Here is a tiny trained network, its code and every weight. The questions are about switching its units off for an input and a class, where a switched-off unit gives its printed mean instead of its output.

import numpy as np


def w(rows, s, z=0):
    codes = np.array(rows[::2]) - 128.0
    scale = np.full(codes.shape[1], s)
    scale[-1] = z or s
    return codes * scale


def f(y):
    return np.maximum(y, 0)


def log_softmax(a):
    a = a - a.max(-1, keepdims=True)
    return a - np.log(np.exp(a).sum(-1, keepdims=True))


def net(x, mask):
    res = np.array(x, float).reshape(1, 5) / 4 @ E
    y = f(res @ A[0][:, :-1].T + A[0][:, -1])
    res = res + np.where(mask, y, B[0][:, -1]) @ B[0][:, :-1]
    return log_softmax(res[-1] @ U[:, :-1].T + U[:, -1])


A, B = {}, {}
E = w([
[103,203,170],'x0',
[95,2,134],'x1',
[194,138,252],'x2',
[3,90,113],'x3',
[168,27,154],'x4',
],0.0056)
A[0] = w([
[113,35,134,88],'N0',
[90,142,123,155],'N1',
[90,8,114,126],'N2',
[54,162,102,81],'N3',
[110,184,190,206],'N4',
[71,67,249,89],'N5',
[154,131,149,51],'N6',
[185,76,91,229],'N7',
[84,167,123,84],'N8',
[122,173,72,212],'N9',
[162,159,111,254],'N10',
[241,140,203,160],'N11',
],0.017,0.0025)
B[0] = w([
[113,56,81,194],'N0',
[113,124,164,164],'N1',
[80,22,103,226],'N2',
[99,125,207,196],'N3',
[181,168,185,200],'N4',
[249,66,172,200],'N5',
[128,144,101,150],'N6',
[29,127,87,191],'N7',
[117,149,182,173],'N8',
[61,175,166,205],'N9',
[92,179,100,190],'N10',
[174,205,2,254],'N11',
],0.035,0.0099)
U = w([
[255,112,150,79],'0',
[113,197,214,48],'1',
[80,184,106,254],'2',
[196,236,43,110],'3',
[117,32,87,143],'4',
],0.0059,0.0034)

Each question gives the input, the list of numbers given to net, and the class t.
The units are the neurons (one row each of A and B). Each row of codes is followed by its name. A weight is (code - 128) times the scale printed after its matrix; where a second scale follows, it is the last column's (A, B and U).
mask holds one flag per neuron, in row order. A switched-off neuron (its flag False) gives its mean, the last column of its row in B, instead of its output. The means were averaged over made-up inputs and are rounded, as every weight is.
A unit's drop is (log p(t) with every unit on - log p(t) with that unit switched off) / (log p(t) with every unit on - log p(t) with every unit switched off).
The circuit of an input: a set's keep is (log p(t) with only the set's units on - log p(t) with every unit switched off) / (log p(t) with every unit on - log p(t) with every unit switched off). Starting from all 12 units, units are removed one at a time, each time the one whose removal leaves the highest keep (on an exact tie, the one counted first), for as long as the keep stays at least 0.8.
units of the circuit, in order: the units of the circuit, biggest drop first
most important unit: the unit with the biggest drop
top k neurons: the k neurons with the biggest drops, biggest first
drop of u: that unit's drop, to one decimal
input [-1,8,8,2,-3], class 0: most important unit => N5
input [6,4,-2,1,-1], class 0: units of the circuit, in order => [N7; N10]
input [-3,-6,6,5,-5], class 1: units of the circuit, in order => [N11; N4]
input [8,5,-2,-1,3], class 0: top 3 neurons => [N5; N7; N9]
input [7,8,-6,2,-4], class 4: top 2 neurons => [N2; N4]
input [-4,-4,-7,-8,2], class 2: top 2 neurons => [N7; N11]
input [3,3,8,-1,8], class 0: top 2 neurons => [N5; N10]
input [-5,-3,7,3,-7], class 3: top 2 neurons => [N3; N2]
input [0,6,8,2,2], class 0: top 4 neurons => [N5; N11; N9; N10]
input [2,0,-1,2,2], class 4: top 3 neurons => [N11; N4; N9]
input [-3,0,7,2,-7], class 3: top 2 neurons => [N2; N3]
input [-1,5,1,-8,1], class 3: drop of N11 => 0.7
input [8,5,4,8,-3], class 0: drop of N5 => 0.6
input [8,0,2,7,-2], class 1: drop of N11 => 0.2
input [0,-2,4,7,0], class 0: top neuron => [N5]
